Below are the code and all the weights of a small trained network. Each question names an input and a class and asks about switching units off, where a switched-off unit gives its printed mean instead of its output.

import numpy as np


def w(rows, s, z=0):
    codes = np.array(rows[::2]) - 128.0
    scale = np.full(codes.shape[1], s)
    scale[-1] = z or s
    return codes * scale


def f(y):
    return np.maximum(y, 0)


def log_softmax(a):
    a = a - a.max(-1, keepdims=True)
    return a - np.log(np.exp(a).sum(-1, keepdims=True))


def net(x, mask):
    res = np.array(x, float).reshape(1, 8) / 4 @ E
    y = f(res @ A[0][:, :-1].T + A[0][:, -1])
    res = res + np.where(mask, y, B[0][:, -1]) @ B[0][:, :-1]
    return log_softmax(res[-1] @ U[:, :-1].T + U[:, -1])


A, B = {}, {}
E = w([
[136,156,137,177,170,151,165,126,177,156,124],'x0',
[120,151,144,167,96,126,143,133,133,155,116],'x1',
[199,101,124,91,169,74,27,141,69,255,196],'x2',
[183,166,68,180,95,151,66,197,159,100,52],'x3',
[96,47,167,240,24,119,156,119,160,75,109],'x4',
[99,139,118,136,119,88,89,97,73,80,124],'x5',
[155,47,155,103,78,106,126,138,191,221,77],'x6',
[150,104,140,126,84,68,113,101,172,156,96],'x7',
],0.008)
A[0] = w([
[59,25,198,32,194,68,173,111,78,166,220,251],'n1',
[205,126,85,178,36,133,162,215,98,62,56,183],'n2',
[123,179,171,157,166,151,100,218,92,120,2,218],'n3',
[80,65,100,165,107,182,148,100,165,72,83,101],'n4',
[112,216,135,62,141,140,201,121,147,104,52,141],'n5',
[32,191,126,68,151,126,221,174,163,95,46,249],'n6',
[124,105,103,174,96,139,199,80,164,84,96,46],'n7',
[196,98,64,200,106,115,117,205,159,27,73,72],'n8',
[187,109,111,127,122,193,70,208,175,50,49,153],'n9',
[203,120,100,88,147,106,67,171,66,99,55,205],'n10',
[107,92,221,106,84,139,216,120,135,123,140,152],'n11',
],0.0068,0.003)
B[0] = w([
[190,21,149,238,161,163,172,91,71,108,121,254],'n1',
[161,132,186,158,220,177,22,47,195,111,76,224],'n2',
[123,197,114,184,144,32,25,79,211,139,68,198],'n3',
[184,115,174,35,87,223,130,50,125,43,194,210],'n4',
[86,77,155,163,181,90,190,192,116,145,54,200],'n5',
[130,29,182,175,193,83,195,93,153,14,67,242],'n6',
[186,127,187,22,71,186,124,70,91,130,203,196],'n7',
[198,199,125,213,186,92,60,30,126,114,144,209],'n8',
[165,147,108,204,133,187,30,132,192,144,115,209],'n9',
[117,171,118,112,173,117,65,143,116,182,2,197],'n10',
[117,136,231,191,37,49,151,111,147,144,168,196],'n11',
],0.007,0.01)
U = w([
[12,61,211,139,139,74,227,135,81,98,96,252],'0',
[179,124,147,96,227,193,120,75,126,140,145,188],'1',
[123,127,76,146,191,113,84,191,209,114,39,127],'2',
[100,221,9,66,179,111,86,222,163,249,68,4],'3',
[20,84,169,40,13,199,254,109,115,11,211,8],'4',
],0.0062,0.003)

Each question gives the input, the list of numbers given to net, and the class t.
The units are the neurons (one row each of A and B). Each row of codes is followed by its name. A weight is (code - 128) times the scale printed after its matrix; where a second scale follows, it is the last column's (A, B and U).
mask holds one flag per neuron, in row order. A switched-off neuron (its flag False) gives its mean, the last column of its row in B, instead of its output. The means were averaged over made-up inputs and are rounded, as every weight is.
A unit's drop is (log p(t) with every unit on - log p(t) with that unit switched off) / (log p(t) with every unit on - log p(t) with every unit switched off).
The circuit of an input: a set's keep is (log p(t) with only the set's units on - log p(t) with every unit switched off) / (log p(t) with every unit on - log p(t) with every unit switched off). Starting from all 11 units, units are removed one at a time, each time the one whose removal leaves the highest keep (on an exact tie, the one counted first), for as long as the keep stays at least 0.8.
circuit, biggest first: the units of the circuit, biggest drop first
most important unit: the unit with the biggest drop
top k neurons: the k neurons with the biggest drops, biggest first
drop of u: that unit's drop, to one decimal
input [-5,5,1,7,-2,-2,6,-5], class 3: circuit, biggest first => n6, n1
input [-5,2,-6,-3,4,-1,-3,-2], class 4: circuit, biggest first => n4
input [4,2,-2,0,-3,4,2,-1], class 0: circuit, biggest first => n9, n2
input [8,8,-6,-2,7,-6,-8,-7], class 4: top 2 neurons => n4, n7
input [-5,-4,-7,7,7,4,3,5], class 1: top 2 neurons => n4, n7
input [-3,-1,4,-2,4,-2,-1,7], class 0: circuit, biggest first => n2, n9
input [3,-8,-3,8,7,-4,-5,-4], class 1: circuit, biggest first => n4, n8
input [-2,2,8,4,4,6,-5,-8], class 2: circuit, biggest first => n7, n4
input [7,1,-6,4,3,2,-4,-3], class 1: circuit, biggest first => n7, n8
input [-3,-3,5,7,-1,3,-1,6], class 3: top 3 neurons => n6, n1, n10
input [6,-2,-1,1,7,-4,-2,5], class 1: top 2 neurons => n8, n2
input [-6,-5,-7,0,7,0,-2,1], class 4: top 3 neurons => n4, n7, n11
input [-8,8,-6,-1,3,6,2,4], class 4: circuit, biggest first => n4, n7
input [-2,4,-8,-4,3,-5,0,8], class 4: circuit, biggest first => n4
input [7,-1,-4,-7,4,-7,-8,-1], class 4: top 2 neurons => n7, n4
input [-4,-1,-6,8,5,-4,-8,-2], class 1: top 3 neurons => n4, n7, n8
input [3,-4,-6,8,6,-2,1,-3], class 1: top 2 neurons => n4, n7
input [-7,7,-6,1,5,5,-4,6], class 1: top 2 neurons => n2, n8
input [2,3,5,2,0,-7,1,3], class 3: top 2 neurons => n6, n1
input [5,3,5,-4,2,-2,-3,6], class 0: most important unit => n2
input [-5,3,-3,1,6,-6,1,6], class 1: top 2 neurons => n2, n8
input [-3,-7,1,-3,1,4,-7,-3], class 0: drop of n9 => 0.3
input [2,4,-3,1,-8,-8,1,2], class 2: drop of n7 => 0.1
